In the rows, zero is written as 128.
Each row is followed by its class.
[132, 127,  87, 131,  92, 150,  90, 129,  98, 167, 162, 102, 124,  95, 116,
 148, 146, 107, 137,  47, 140, 132, 144, 142, 143,  93, 131, 174, 120, 140,
 202,  97,  93]  feveg
[114, 127, 140, 150, 173, 167, 133,  87, 182, 127, 124, 190, 175,  83, 160,
  67, 130, 148, 130, 147, 104,  84, 123, 154, 155, 173, 139, 131, 146, 110,
 119, 180, 142]  Puz
[116, 105, 109, 130, 211, 125, 106, 165, 169, 242,  79, 185, 110, 130, 108,
 117,  95, 117,  87, 124, 132, 161, 132, 122, 160, 163, 106, 219, 165, 150,
 159, 105, 150]  kur
[141, 127,  90, 141,  89, 160, 101, 118,  94, 174, 153, 102, 122, 107, 122,
 135, 155, 115, 123,  50, 134, 132, 143, 152, 147, 105, 121, 172, 116, 127,
 193,  94, 105]  Lil
[108, 161, 119, 174, 124, 145, 128, 121,  92, 125, 142, 143, 134, 124, 145,
  75, 111, 159, 140, 130, 137, 142, 168, 122, 162, 171, 110, 145, 119, 127,
 125, 143,  94]  Lil
[118, 132, 142, 135, 140, 163, 151, 116, 149, 121, 144, 195, 185,  94, 132,
  83, 114, 123, 138, 142, 131,  87, 112, 144, 150, 164, 139, 136, 123, 110,
  96, 198, 138]  Puz
[ 98, 101, 106, 130, 231, 118, 100, 150, 195, 208,  84, 175, 103, 134,  99,
 111,  84, 116, 112, 131, 117, 169, 131, 117, 151, 171, 118, 220, 159, 147,
 190,  96, 154]  zag
[124, 133,  95, 122, 121, 118, 118, 145, 121, 182, 107, 201,  80, 131,  96,
 162, 141, 152, 132, 127, 134, 104, 111, 154, 149,  60, 119,  99, 173,  85,
 180, 163, 110]  kur
[140, 131, 100, 145,  86, 166, 113,  94, 103, 171, 144,  81, 121, 107, 137,
 131, 153, 109, 120,  69, 133, 132, 135, 140, 148, 104, 123, 165, 106, 124,
 182,  85, 122]  Lil
[112, 142, 117, 127, 120, 118, 116, 132, 114, 176, 108, 206,  86, 138,  77,
 145, 138, 156, 140, 128, 124, 103, 109, 163, 141,  64, 123, 115, 173,  84,
 187, 161, 115]  faz
[124, 132, 128, 150, 176, 161, 152, 104, 161, 143, 147, 200, 193,  99, 153,
  89, 125, 146, 159, 148, 102, 101, 121, 152, 147, 180, 153, 139, 146, 117,
 124, 178, 138]  zag
[108, 156, 134, 167, 138, 134, 136, 129, 104, 133, 153, 150, 150, 134, 140,
  67, 117, 162, 131, 152, 129, 145, 188, 104, 147, 170, 109, 128, 111, 148,
 114, 136,  86]  lanu
[115, 143, 116, 117, 122, 123, 127, 128, 112, 176, 109, 197,  78, 139,  89,
 155, 133, 153, 146, 132, 132,  99, 109, 163, 144,  64, 123, 108, 179,  84,
 182, 165, 113]  faz
[159, 124,  98, 146,  84, 149, 113, 106, 104, 190, 154,  88, 121,  96, 131,
 140, 158,  98,  94,  56, 118, 137, 131, 145, 148,  69, 125, 160, 123, 123,
 175,  86,  97]  kur
[123, 130, 127, 151, 177, 162, 146, 105, 166, 135, 157, 187, 189,  95, 158,
  91, 127, 149, 153, 139, 105, 105, 122, 149, 146, 180, 154, 130, 139, 115,
 118, 176, 139]  zag
[138, 127,  91, 145,  98, 155,  97,  98, 100, 212, 169,  95, 127, 111, 122,
 153, 137, 103, 121,  54, 122, 136, 137, 141, 150,  96, 121, 154, 120, 119,
 206,  95,  84]  zag
[118, 129, 133, 151, 159, 158, 141, 108, 163, 129, 153, 203, 193, 100, 154,
  80, 128, 149, 152, 138, 113,  91, 120, 146, 144, 182, 140, 147, 138, 127,
 122, 164, 132]  nalo
[114, 132, 105, 118, 117, 120, 126, 131, 122, 180, 107, 209,  81, 139,  85,
 153, 136, 150, 138, 127, 127, 101, 110, 156, 144,  63, 122,  90, 176,  93,
 178, 159, 112]  lanu
[134, 133, 101, 138,  94, 151, 101, 116,  99, 173, 166,  99, 117, 103, 125,
 140, 155, 120, 123,  50, 136, 127, 155, 149, 142, 101, 137, 163, 126, 136,
 194,  99, 100]  faz
[120,  97, 102, 120, 213, 123,  79, 167, 161, 232,  70, 200,  97, 129, 101,
 120, 112, 118, 108, 133, 122, 148, 147, 125, 143, 160, 109, 222, 166, 153,
 183, 119, 141]  feveg
[155, 127, 105, 152,  82, 149, 115, 113, 115, 190, 152, 100, 119,  96, 128,
 140, 161, 110,  96,  55, 121, 140, 130, 146, 158,  67, 118, 162, 123, 128,
 178,  77,  90]  kur
[123, 103, 108, 128, 216, 122, 105, 168, 150, 232,  74, 183, 117, 129, 110,
 120, 105, 120,  83, 124, 132, 160, 136, 118, 153, 153, 109, 216, 164, 143,
 167, 100, 153]  kur
[118, 136, 141, 146, 147, 176, 160, 111, 155, 118, 147, 188, 171,  91, 137,
  67, 120, 127, 141, 140, 134, 104, 108, 146, 153, 169, 135, 143, 117, 108,
  96, 188, 148]  Lil
[107, 101, 124, 120, 215, 118,  91, 160, 169, 242,  66, 180, 117, 142,  99,
 112,  91, 122,  81, 133, 120, 155, 136, 128, 154, 174, 100, 217, 166, 149,
 164, 106, 152]  Puz
[100, 104,  95, 125, 194, 119, 102, 163, 168, 218,  74, 184, 103, 112,  82,
 128,  94, 123, 115, 123, 142, 159, 127, 127, 154, 156, 102, 229, 166, 133,
 174, 111, 123]  kur
[118, 134, 127, 155, 149, 172, 152, 101, 159, 156, 151, 185, 176,  96, 146,
  76, 120, 139, 155, 132, 128,  94, 123, 133, 153, 177, 149, 119, 130, 120,
  91, 175, 145]  lanu
[114, 138, 140, 154, 161, 169, 145, 106, 153, 117, 142, 189, 179, 104, 156,
  71, 121, 150, 144, 133, 120, 103, 114, 157, 154, 184, 137, 144, 133, 119,
 107, 172, 151]  Lil
[128, 125, 115, 119, 118, 115, 126, 140, 139, 185, 109, 209,  87, 145,  93,
 152, 144, 152, 136, 141, 117,  99, 104, 161, 140,  66, 115, 106, 173,  99,
 186, 147, 101]  nalo
[131,  89, 105, 123, 206, 119,  92, 163, 170, 230,  73, 190,  98, 132, 106,
 120, 114, 116,  99, 138, 119, 142, 146, 118, 141, 155, 112, 222, 163, 155,
 190,  87, 139]  nalo
[103, 158, 124, 170, 127, 142, 132, 124, 102, 138, 147, 147, 135, 122, 147,
  76, 114, 160, 129, 138, 135, 148, 166, 124, 169, 176,  99, 150, 121, 130,
 115, 147,  85]  Lil
[132, 121,  96, 151,  91, 147,  96, 107,  99, 197, 168, 109, 126, 120, 132,
 146, 147, 114, 118,  63, 129, 127, 132, 134, 148,  94, 119, 151, 110, 129,
 195,  85,  91]  nalo
[ 90,  97, 109, 123, 195, 112,  85, 157, 187, 208,  72, 182,  97, 119,  77,
 120,  85, 127, 116, 123, 128, 158, 128, 127, 159, 163,  99, 226, 167, 144,
 172, 101, 119]  Puz
[117, 133, 135, 147, 161, 168, 135, 103, 163, 127, 133, 195, 173,  79, 152,
  81, 126, 149, 146, 150, 120,  87, 117, 150, 148, 167, 144, 125, 143, 115,
 119, 185, 139]  feveg
[110, 135, 125, 158, 172, 163, 141, 103, 167, 126, 155, 191, 181,  89, 166,
  84, 122, 145, 134, 131, 123, 106, 119, 139, 157, 175, 142, 142, 131, 120,
 103, 174, 147]  kur
[102, 156, 131, 168, 154, 142, 111, 119, 130, 119, 156, 153, 136, 119, 146,
  69, 108, 163, 134, 155, 129, 146, 176, 102, 147, 168, 107, 143, 105, 137,
 127, 144, 103]  feveg
[101, 101, 106, 128, 188, 131, 103, 154, 175, 212,  70, 189,  98, 116,  81,
 109,  91, 125, 113, 131, 133, 157, 119, 139, 162, 171,  95, 240, 159, 134,
 169, 105, 134]  Lil
[117, 138, 143, 137, 142, 167, 156, 130, 146, 115, 143, 196, 176,  88, 137,
  89, 124, 132, 144, 153, 144, 102, 113, 142, 142, 159, 145, 134, 115, 117,
 101, 198, 143]  feveg
[147, 122, 115, 146,  74, 144, 104, 103,  97, 186, 151,  99, 127, 113, 115,
 132, 144, 103,  99,  54, 111, 132, 132, 150, 151,  75, 117, 150, 122, 135,
 188,  81,  85]  Puz
[135, 128, 107, 141,  90, 151,  92, 109,  91, 197, 157,  98, 126, 121, 122,
 138, 135, 110, 112,  44, 126, 127, 142, 147, 153,  95, 111, 142, 123, 131,
 190,  99,  84]  Puz
[116,  92, 110, 127, 208, 119,  88, 158, 171, 228,  61, 197,  98, 142,  97,
 115, 102, 118, 102, 130, 121, 146, 142, 123, 151, 157, 108, 216, 167, 154,
 190, 102, 142]  Puz
[110, 147, 150, 141, 145, 166, 159, 112, 154, 119, 144, 186, 166,  89, 127,
  76, 118, 131, 149, 143, 136,  94, 114, 146, 149, 157, 145, 147, 127, 107,
 103, 190, 144]  faz
[ 86,  97, 108, 131, 224, 123, 101, 145, 192, 195,  90, 176, 102, 127, 100,
 100,  89, 116, 101, 119, 132, 169, 136, 108, 147, 167, 122, 215, 148, 155,
 172,  91, 167]  lanu
[103, 131,  82, 115, 136, 119, 135, 133, 109, 178, 111, 204,  96, 117,  99,
 155, 134, 138, 153, 125, 123, 118, 112, 154, 155,  91, 115, 110, 179,  94,
 153, 181, 100]  kur
[132, 131,  98, 137,  91, 149,  93, 113, 109, 170, 159,  94, 116, 101, 116,
 138, 154, 110, 133,  48, 130, 123, 146, 150, 141,  98, 141, 172, 125, 134,
 195,  96, 106]  faz
[121,  97, 109, 127, 201, 127, 101, 154, 177, 238,  75, 194,  97, 138,  98,
 117, 115, 120, 108, 125, 128, 150, 150, 118, 143, 157, 114, 214, 168, 162,
 184,  94, 141]  lanu
[124, 130,  92, 119, 121, 115, 130, 133, 118, 197, 114, 200,  87, 138,  91,
 171, 134, 145, 139, 135, 115, 114, 105, 160, 148,  67, 129,  95, 179,  82,
 185, 164, 107]  zag
[145, 124,  80, 145,  91, 147,  92, 127, 105, 188, 157,  87, 118,  95, 124,
 146, 159, 108, 111,  36, 136, 137, 148, 138, 147,  86, 131, 163, 124, 131,
 196,  87,  94]  kur
[ 95, 105, 107, 118, 188, 123,  97, 147, 170, 209,  63, 173,  94, 113,  83,
 116,  94, 120, 109, 134, 130, 156, 120, 137, 162, 165,  92, 240, 165, 132,
 171, 102, 131]  Lil
[117, 133, 143, 147, 149, 172, 163, 110, 161, 123, 145, 197, 182,  86, 137,
  72, 129, 131, 142, 143, 137,  95, 122, 137, 142, 159, 154, 134, 123, 121,
 112, 180, 142]  lanu
[154, 127, 114, 144,  74, 152, 116,  99, 110, 190, 154,  92, 125, 110, 117,
 136, 158, 107, 109,  58, 119, 133, 137, 141, 138,  75, 129, 148, 121, 138,
 179,  71,  97]  lanu
[113, 143, 143, 149, 167, 166, 141,  88, 167, 128, 134, 174, 168,  87, 156,
  65, 131, 148, 145, 148, 114,  83, 129, 152, 149, 175, 147, 133, 147, 114,
 117, 176, 148]  faz
[107, 143, 112, 109, 114, 116, 144, 112, 107, 180, 121, 204,  75, 149,  90,
 146, 133, 125, 136, 133, 115, 112, 106, 167, 147,  68, 111, 106, 179,  93,
 161, 185, 107]  faz
[109, 157, 127, 174, 133, 142, 126, 124,  95, 140, 142, 148, 137, 130, 143,
  69, 115, 157, 131, 134, 131, 144, 169, 116, 160, 172, 103, 143, 122, 134,
 125, 142,  92]  Lil
[113, 125, 134, 147, 163, 169, 136,  99, 168, 143, 154, 192, 186,  90, 145,
  78, 115, 144, 145, 136, 119,  87, 116, 141, 156, 175, 142, 125, 133, 112,
 103, 182, 144]  Puz
[104, 157, 133, 162, 141, 134, 127, 128, 102, 121, 159, 141, 150, 131, 140,
  66, 108, 155, 128, 147, 129, 146, 193, 100, 145, 179, 108, 132, 104, 151,
 109, 137,  91]  lanu
[128, 133,  93, 139,  88, 158,  89, 110,  84, 201, 159, 114, 120, 110, 123,
 149, 138, 112, 114,  56, 140, 128, 142, 147, 149,  95, 113, 153, 119, 125,
 203, 113,  93]  feveg
[ 97, 166, 128, 164, 130, 132, 129, 120,  97, 130, 146, 145, 131, 126, 136,
  82, 113, 159, 143, 133, 131, 143, 175, 116, 155, 170, 113, 144, 129, 137,
 118, 144,  92]  faz
[114, 129,  83, 121, 135, 120, 132, 138, 120, 182, 107, 207,  89, 123,  98,
 157, 137, 138, 156, 122, 127, 118, 107, 152, 151,  86, 120, 113, 178,  88,
 147, 182, 106]  kur
[155, 132, 114, 142,  79, 147, 108, 122, 100, 187, 147,  95, 124, 111, 119,
 137, 160, 107, 120,  66, 120, 137, 133, 149, 140,  71, 124, 161, 122, 136,
 187,  88,  93]  feveg
[ 93, 151, 121, 166, 124, 141, 135, 112, 116, 123, 156, 135, 139, 113, 134,
  70, 130, 145, 113, 140, 139, 157, 164, 107, 151, 166,  99, 154, 103, 123,
 127, 142,  99]  Lil
[122, 133, 111, 120, 116, 123, 130, 133, 122, 183, 113, 206,  86, 139,  89,
 154, 137, 153, 139, 131, 127, 105, 111, 158, 144,  64, 122,  95, 174,  91,
 167, 159, 106]  lanu
[123, 126,  91, 100, 131, 123, 141, 131, 127, 189, 122, 206,  76, 139,  88,
 175, 133, 128, 156, 128, 115, 120, 110, 160, 142,  76, 121,  96, 175,  95,
 177, 178, 103]  zag
[146, 130,  99, 138,  87, 160, 115, 107, 113, 167, 138,  93, 117, 102, 137,
 144, 162, 114, 132,  80, 138, 130, 144, 136, 132,  97, 137, 151, 113, 136,
 189,  96, 117]  feveg
[117, 132, 121, 146, 156, 176, 147,  96, 158, 135, 149, 203, 186,  83, 136,
  82, 122, 148, 156, 132, 125,  86, 122, 132, 150, 165, 145, 137, 131, 112,
 110, 163, 155]  lanu
